(in the rows, 128 means zero)
Here are made-up elements, facts about them, and rows of numbers that follow some of those facts. Name the element behind each unnamed row.

Some rows with their names:
[181 131 131 86 153 137 147 151 119 156 105 143 122 119 153 149 103 120 131 196 129 141 160 117 137 84 157 126 143]: razavum
[174 134 148 101 145 132 186 147 124 155 119 140 110 107 164 144 100 122 118 198 145 145 161 140 143 90 165 115 157]: vovosken
[114 141 96 126 114 134 104 139 94 98 125 130 167 122 137 130 122 182 110 97 132 119 128 102 121 144 131 139 109]: flone
[116 113 130 131 139 128 99 100 131 129 132 123 122 134 140 126 109 155 112 125 126 122 119 132 125 146 124 122 122]: keklok
[126 113 124 124 142 130 88 100 125 136 128 125 130 137 130 125 106 156 108 122 113 124 113 120 126 142 116 118 124]: netom
[29 127 143 190 96 114 150 120 135 150 156 136 160 79 107 100 157 126 99 110 137 130 118 118 139 154 114 140 148]: sesek
[179 144 127 87 145 130 146 150 92 153 94 152 106 132 95 135 112 66 156 179 90 145 153 108 156 83 142 132 156]: trapapil
[67 110 72 145 129 119 86 132 113 111 158 112 133 149 130 109 216 84 121 75 168 122 139 136 125 155 153 119 131]: zisar
[180 137 139 91 161 137 155 148 123 148 109 138 120 117 151 150 107 117 139 193 131 141 167 123 138 81 157 126 145]: mige
[95 139 123 123 110 123 108 136 89 110 129 149 135 132 95 132 116 128 140 129 131 122 130 141 138 136 129 119 137]: britel
[119 115 133 135 140 128 100 100 133 128 135 120 120 133 138 124 105 157 112 130 125 124 119 127 126 145 121 121 124]: vedros
[120 114 130 133 138 129 95 98 130 130 133 121 125 132 136 127 107 156 112 124 122 124 119 125 126 144 122 118 125]: maklun
[163 121 138 121 162 119 148 135 134 176 115 141 93 128 116 138 128 53 158 168 108 144 151 119 144 99 128 119 159]: stistun
[121 151 137 123 64 134 136 129 122 87 119 116 120 157 83 93 149 106 127 95 117 125 92 157 130 142 115 150 109]: sepla
[114 134 138 135 80 130 130 129 145 122 135 114 145 146 92 111 154 115 118 84 124 126 70 158 118 139 102 122 113]: triplo
[113 113 130 132 138 131 99 99 138 125 137 124 118 132 140 126 116 155 119 128 127 118 125 134 123 142 125 126 122]: dregogas
[159 138 132 101 142 130 159 160 110 158 111 155 110 121 123 148 121 82 155 188 130 141 160 131 146 88 154 123 158]: klibamar

Facts:
boplir π dudrur; kogin π radrur; bogris π kabra
sesek π skepus; gofli π trapapil; klibamar π pifol
nefekar π sesek; bofun π boplir; tusten π tropil
febrem π dedri; bevites π nefekar; laklum π finin
gegras π britel; stutok π bevites; tabraskon π febrem
miste π tabraskon; fligon π laklum; bradres π kibel
purik π zibra; tropil π poni; deklibi π trenun
kimar π sepla; driskol π branane; stiletrur π brisul
kibel π sukli; skepus π flurim; muskur π purik
skodol π stuzudem; zadros π plisar; ketu π rakimul
finin π zubros; trenun π tatute; sepla π kogin
skotris π doga; zisar π flezuk; plugron π zadros
flurim π driskol; kiplobam π dagruk; klutrebru π kogem
branane π bogris; zubros π skodol; kabra π zisar
skasan π kimar; stista π skotris; bidro π gapan
gapan π sotruk; dagruk π tusten; raskom π fibrabal
dedri π stutok; poni π skasan; brovan π zudepen
tigok π bradres; dozas π kletebi; bagrakler π dozas
kletebi π gogil; britel π fabi; sotruk π nezis
gogil π guflol; trapapil π kiplobam; guflol π bidro
skekel π raskom; nezis π klutrebru; nufle π plaklalol
zudepen π stistun; rabrodron π plugron; tatute π klame
gidin π tigok; triplo π grebrek; butus π muskur
stistun π stiletrur; doga π fligon; flezuk π bofun
boplir ζ a; kogin ζ b; bodol ζ d
nuzu ζ b; brisul ζ b; dudrur ζ a
tratas ζ c; bogris ζ c; kluvebru ζ b
sesek ζ b; gofli ζ c; klibamar ζ a
nefekar ζ c; klame ζ b; bofun ζ c
futra ζ d; plaklalol ζ b; tusten ζ c
febrem ζ a; redru ζ c; flone ζ b
migel ζ b; flebrum ζ c; bevites ζ a
kagran ζ d; laklum ζ a; gegras ζ d
pifol ζ a; niklen ζ a; dregogas ζ c
klido ζ c; stutok ζ d; sode ζ d
pleskin ζ d; keklon ζ c; maklun ζ c
zufes ζ b; rasom ζ a; tabraskon ζ a
daror ζ b; radrur ζ a; miste ζ a
fligon ζ c; vedros ζ c; rakimul ζ d
bradres ζ d; drobra ζ a; purik ζ c
tropil ζ b; deklibi ζ a; kimar ζ d
grebrek ζ a; driskol ζ a; stiletrur ζ b
kibel ζ c; skepus ζ b; muskur ζ a
skodol ζ b; zadros ζ c; vudruk ζ c
stokli ζ b; klisan ζ c; ketu ζ d
brebir ζ b; finin ζ b; sobram ζ d
trenun ζ b; derubor ζ a; ketris ζ b
mebres ζ a; sepla ζ d; vostal ζ d
fledru ζ a; plostazon ζ d; brunik ζ a
sodrul ζ a; skotris ζ c; tugralo ζ b
zisar ζ b; plugron ζ a; flurim ζ a
klotros ζ a; purel ζ d; sukli ζ c
kiplobam ζ c; klutrebru ζ a; ribu ζ a
skozezun ζ d; biflus ζ a; ketrur ζ c
branane ζ a; zubros ζ b; kabra ζ c
netom ζ c; diplum ζ b; skasan ζ c
stista ζ a; raripon ζ b; vovosken ζ a
bidro ζ b; vabe ζ b; gapan ζ a
dagruk ζ d; trigak ζ a; raskom ζ a
stidul ζ b; dedri ζ d; poni ζ c
pebrom ζ a; razavum ζ a; plisar ζ a
brovan ζ a; stavodrul ζ b; tigok ζ a
nitradi ζ a; pubru ζ d; fibrabal ζ b
grugror ζ b; kemo ζ c; tupon ζ b
stugre ζ d; broflis ζ d; skilage ζ c
dozas ζ d; tovil ζ d; keklok ζ c
bagrakler ζ a; luva ζ a; fabi ζ d
savos ζ b; triskim ζ a; kletebi ζ b
britel ζ c; sezak ζ b; zibra ζ b
gizi ζ a; stuzudem ζ d; sturo ζ a
pivade ζ d; flikim ζ a; sotruk ζ b
gogil ζ d; trapapil ζ a; fluvo ζ c
rukor ζ c; guflol ζ c; pebram ζ d
skekel ζ b; nezis ζ c; nufle ζ d
zoklus ζ b; zudepen ζ a; buvur ζ d
mige ζ a; rabrodron ζ b; sokim ζ b
drigrepun ζ b; zufil ζ b; tatute ζ c
visiplur ζ b; gidin ζ a; fluskoskim ζ a
moko ζ c; lezeti ζ c; triplo ζ d
butus ζ b; stustim ζ a; stistun ζ a
kogem ζ c; doga ζ b; saklom ζ a
flezuk ζ d; plutror ζ c; nuskuzo ζ c
pluter ζ b; plemel ζ a; grabi ζ c
gelan ζ a; boplir Λ kemo; boplir Λ zisar
boplir Λ tovil; boplir Λ pebram; boplir Λ gegras
kogin Λ stustim; bodol Λ ribu; bodol Λ kletebi
bodol Λ rasom; bodol Λ biflus; bodol Λ tusten
bodol Λ rabrodron; bodol Λ klisan; gofli Λ dregogas
gofli Λ sobram; gofli Λ radrur; klibamar Λ lezeti
klibamar Λ zufil; klibamar Λ fibrabal; klame Λ stistun
klame Λ derubor; klame Λ skepus; futra Λ broflis
plaklalol Λ plemel; plaklalol Λ sezak; plaklalol Λ saklom
flone Λ zibra; pifol Λ finin; pifol Λ drigrepun
pifol Λ triskim; pifol Λ bidro; niklen Λ ketris
niklen Λ vedros; niklen Λ sezak; niklen Λ buvur
niklen Λ keklok; niklen Λ skasan; niklen Λ tatute
sode Λ plostazon; sode Λ vudruk; sode Λ zufil
sode Λ gegras; sode Λ zoklus; sode Λ skasan
pleskin Λ sobram; pleskin Λ visiplur; pleskin Λ sodrul
pleskin Λ stugre; keklon Λ grabi; keklon Λ sobram
keklon Λ sezak; keklon Λ rasom; keklon Λ maklun
keklon Λ klutrebru; keklon Λ kagran; tabraskon Λ dedri
tabraskon Λ nufle; tabraskon Λ tratas; tabraskon Λ kagran
daror Λ klido; daror Λ zibra; daror Λ stutok
daror Λ fluskoskim; daror Λ skepus; rakimul Λ plostazon
rakimul Λ visiplur; rakimul Λ trigak; zadros Λ vedros
zadros Λ plemel; zadros Λ maklun; zadros Λ dagruk
zadros Λ bidro; zadros Λ dozas; stokli Λ trenun
stokli Λ laklum; stokli Λ skodol; ketu Λ purel
ketu Λ kletebi; ketu Λ febrem; ketu Λ skodol
ketu Λ drobra; brebir Λ rukor; brebir Λ radrur
brebir Λ nufle; brebir Λ migel; brebir Λ klotros
brebir Λ zibra; fledru Λ sezak; fledru Λ mebres
fledru Λ derubor; brunik Λ muskur; brunik Λ lezeti
brunik Λ bagrakler; brunik Λ skepus; skotris Λ plemel
skotris Λ grabi; skotris Λ broflis; skotris Λ fibrabal
plugron Λ dregogas; plugron Λ vudruk; plugron Λ gegras
plugron Λ skodol; plugron Λ tatute; zubros Λ kemo
zubros Λ gizi; zubros Λ tovil; zubros Λ lezeti
kabra Λ stustim; kabra Λ dagruk; kabra Λ flezuk
kabra Λ derubor; kabra Λ stugre; diplum Λ bofun
diplum Λ bagrakler; diplum Λ zufes; diplum Λ triplo
raripon Λ plemel; raripon Λ deklibi; raripon Λ klido
raripon Λ mebres; raripon Λ skepus; raripon Λ klisan
vovosken Λ nuzu; vovosken Λ sesek; vovosken Λ bofun
vovosken Λ skekel; vovosken Λ vostal; vovosken Λ gegras
vovosken Λ tusten; vabe Λ zisar; vabe Λ klotros
vabe Λ stidul; vabe Λ nefekar; pebrom Λ stistun
pebrom Λ netom; pebrom Λ skasan; pebrom Λ triplo
razavum Λ gizi; razavum Λ muskur; razavum Λ tratas
stavodrul Λ flebrum; stavodrul Λ visiplur; stavodrul Λ zoklus
stavodrul Λ bradres; stavodrul Λ drobra; stavodrul Λ guflol
nitradi Λ ketris; nitradi Λ plostazon; nitradi Λ finin
nitradi Λ nufle; nitradi Λ keklok; nitradi Λ ketrur
pubru Λ redru; pubru Λ klotros; pubru Λ stidul
pubru Λ nezis; grugror Λ tropil; grugror Λ tugralo
tupon Λ poni; tupon Λ ribu; tupon Λ gelan
tupon Λ trigak; tupon Λ zufes; tupon Λ sukli
luva Λ poni; luva Λ dedri; luva Λ gizi
luva Λ stiletrur; luva Λ gelan; luva Λ triskim
savos Λ tovil; britel Λ rukor; britel Λ grabi
britel Λ stista; britel Λ zufes; stuzudem Λ tropil
stuzudem Λ poni; stuzudem Λ skozezun; stuzudem Λ maklun
sturo Λ poni; sturo Λ plemel; sturo Λ radrur
sturo Λ nezis; pivade Λ purel; pivade Λ stustim
flikim Λ stista; flikim Λ kagran; trapapil Λ skilage
trapapil Λ netom; trapapil Λ gogil; trapapil Λ fluskoskim
fluvo Λ grebrek; fluvo Λ bofun; zudepen Λ tropil
zudepen Λ tigok; zudepen Λ febrem; zudepen Λ drigrepun
zudepen Λ sodrul; mige Λ dregogas; mige Λ grabi
mige Λ biflus; mige Λ kluvebru; mige Λ drobra
mige Λ skepus; sokim Λ zisar; sokim Λ guflol
sokim Λ miste; sokim Λ nezis; moko Λ brisul
moko Λ stugre; kogem Λ bofun; kogem Λ dagruk
kogem Λ plutror; nuskuzo Λ grebrek; nuskuzo Λ bofun
nuskuzo Λ tigok; nuskuzo Λ fabi; nuskuzo Λ saklom
pluter Λ tropil; pluter Λ skilage; pluter Λ gelan

Name these rows:
No name comes twice in this set of rows, the named rows included.
[135 129 153 140 86 134 150 117 156 116 138 95 147 135 132 110 130 156 86 95 141 129 71 162 113 140 114 114 110] : fabi
[120 145 99 123 120 135 114 135 89 98 128 126 168 116 125 126 110 182 105 91 120 123 120 100 121 139 124 130 115] : pluter
[74 162 108 92 148 159 169 106 116 80 160 133 122 92 122 110 126 198 148 74 136 93 150 140 94 109 129 160 113] : stokli
[139 103 136 113 97 139 123 167 131 138 141 122 158 169 78 130 122 115 154 45 111 117 44 143 114 162 83 134 122] : gogil
[116 133 127 116 126 133 106 125 102 101 127 131 147 129 133 134 97 172 121 138 136 122 133 132 131 128 134 118 127] : keklon
[172 103 148 115 165 120 156 153 139 182 124 144 94 134 126 148 113 63 168 161 115 138 143 123 144 116 130 129 162] : klutrebru
[109 100 112 136 125 129 62 113 156 122 123 141 118 147 161 132 148 148 134 142 151 114 144 132 121 159 133 148 102] : redru
[103 111 88 152 118 125 89 126 147 114 130 132 133 132 169 122 158 157 118 101 152 115 140 110 115 171 130 159 94] : stidul
[180 132 133 89 156 136 140 153 126 149 105 143 124 123 154 153 111 115 141 199 133 140 165 117 139 84 155 129 141] : sturo
[139 127 133 117 96 142 113 118 153 117 124 98 160 145 115 115 141 155 103 90 117 127 73 137 107 134 102 127 98] : skozezun
[89 127 111 165 117 114 136 118 117 122 146 127 123 119 113 109 144 123 123 79 120 123 117 124 126 161 116 130 132] : rabrodron

Now the same elements, written a new way:
Known rows:
[122 130 140 121 121 138 135 127 137 134 112 125 140 111 119 125 127 146 165 145 113 119 120 119 144 135 113 108 143 140 126 133]: deklibi
[133 140 133 133 135 147 133 108 142 97 134 131 115 145 136 120 154 124 125 105 114 132 124 126 125 104 131 130 133 126 112 136]: butus
[123 137 145 123 131 134 128 116 157 142 97 123 113 126 115 128 122 145 150 146 114 106 127 118 143 170 114 114 106 141 145 135]: stista
[134 152 136 138 121 147 134 106 147 101 144 125 111 144 139 116 141 125 127 99 111 129 120 119 114 102 138 125 129 113 110 133]: stokli
[76 128 124 130 140 138 158 140 126 130 111 135 156 92 170 100 112 140 157 148 100 120 121 113 128 193 132 118 133 105 109 125]: stutok
[155 140 126 143 139 134 134 130 119 108 140 118 105 137 130 120 149 138 131 132 110 116 155 111 128 94 145 119 129 150 150 146]: vedros
[125 140 150 120 129 139 130 119 131 136 120 123 124 119 119 133 135 140 164 162 122 136 124 129 139 138 115 113 157 139 127 125]: tigok
[124 137 144 126 121 137 130 122 138 138 120 125 128 118 119 123 122 144 166 149 117 133 115 120 132 142 114 112 143 134 130 125]: raskom
[158 152 134 151 120 140 137 128 124 113 142 118 102 143 129 107 140 138 134 123 106 124 151 111 116 90 146 114 133 142 151 139]: moko
[136 130 126 160 129 126 104 144 121 111 159 137 105 128 142 150 135 172 106 118 119 129 154 92 136 78 148 108 115 147 162 125]: skasan
[128 134 132 126 142 133 128 113 144 93 140 127 114 139 137 130 157 127 125 110 109 124 123 120 127 108 134 130 123 121 113 137]: zufil
[122 142 146 137 101 143 140 122 139 143 114 120 133 119 118 115 109 146 166 134 113 122 120 113 136 134 119 105 142 130 127 131]: fledru
[152 142 135 144 129 133 132 130 117 109 137 113 109 140 128 118 157 142 133 133 105 126 159 117 126 91 146 121 128 144 151 142]: plutror
[83 136 129 140 127 146 111 139 141 157 120 136 134 105 135 155 94 172 121 131 118 148 106 114 147 150 121 97 137 108 116 83]: kimar
[82 129 123 136 153 140 146 133 120 135 112 138 142 98 171 105 109 135 153 155 113 135 119 120 125 203 129 126 136 113 107 122]: dedri
[112 133 104 125 129 146 133 137 137 146 107 87 146 101 108 139 112 124 147 140 121 142 122 121 148 173 122 119 139 87 104 111]: dozas
[152 133 128 147 137 132 129 130 115 111 133 119 106 145 127 116 156 139 128 133 106 128 153 117 130 96 142 126 125 153 150 145]: skilage

Which element is each row?
No name comes twice in this set of rows, the named rows included.
[136 131 130 133 144 146 133 107 131 102 131 133 110 146 134 123 163 122 121 116 118 139 116 132 130 106 128 134 140 139 106 140] : stiletrur
[124 125 142 122 130 134 130 129 135 132 114 127 136 119 117 125 136 149 165 149 111 135 115 124 142 141 113 118 141 142 129 129] : muskur
[121 136 140 117 132 129 131 125 145 130 128 118 125 105 116 135 119 141 164 153 119 116 121 110 132 138 113 110 142 130 133 128] : drobra
[123 151 162 119 131 138 122 106 175 139 97 117 100 127 109 131 116 145 146 146 108 99 135 122 134 177 119 109 93 129 155 125] : laklum
[155 132 129 138 142 127 129 138 123 102 136 120 114 139 130 114 158 144 133 129 98 127 150 116 125 93 138 127 118 151 154 142] : lezeti
[131 148 141 130 148 141 125 88 166 103 107 122 80 157 128 129 147 120 101 110 116 100 136 129 134 144 137 128 85 130 136 144] : finin
[120 121 137 128 135 128 122 128 133 136 116 125 128 119 117 128 131 147 161 155 116 139 116 121 136 150 111 122 137 143 134 128] : gizi
[104 120 128 132 171 90 120 105 142 110 145 112 93 151 113 102 151 134 127 109 82 125 101 97 123 92 139 135 126 113 109 144] : zisar
[163 138 131 141 140 140 136 130 115 113 134 122 105 144 128 113 159 138 137 133 108 129 145 122 127 86 137 123 139 161 147 142] : sukli
[135 129 121 126 146 138 136 115 140 93 130 130 123 138 135 125 159 127 123 105 112 118 117 120 134 102 124 130 132 136 108 143] : zibra
[99 127 145 132 136 102 124 114 137 154 120 103 110 132 87 106 117 152 166 144 88 130 102 105 139 122 125 108 147 122 123 131] : dudrur
[131 134 130 160 123 125 106 145 121 109 156 133 110 131 141 150 140 173 111 123 117 133 158 99 137 78 147 107 115 142 163 124] : tusten
[152 135 130 142 136 130 132 136 122 107 135 116 114 139 130 116 160 143 133 129 102 122 156 115 132 91 143 124 124 151 153 144] : netom
[136 140 125 147 121 152 137 112 143 109 130 133 116 151 135 105 138 125 123 90 110 128 105 114 119 102 131 129 123 128 109 139] : brebir

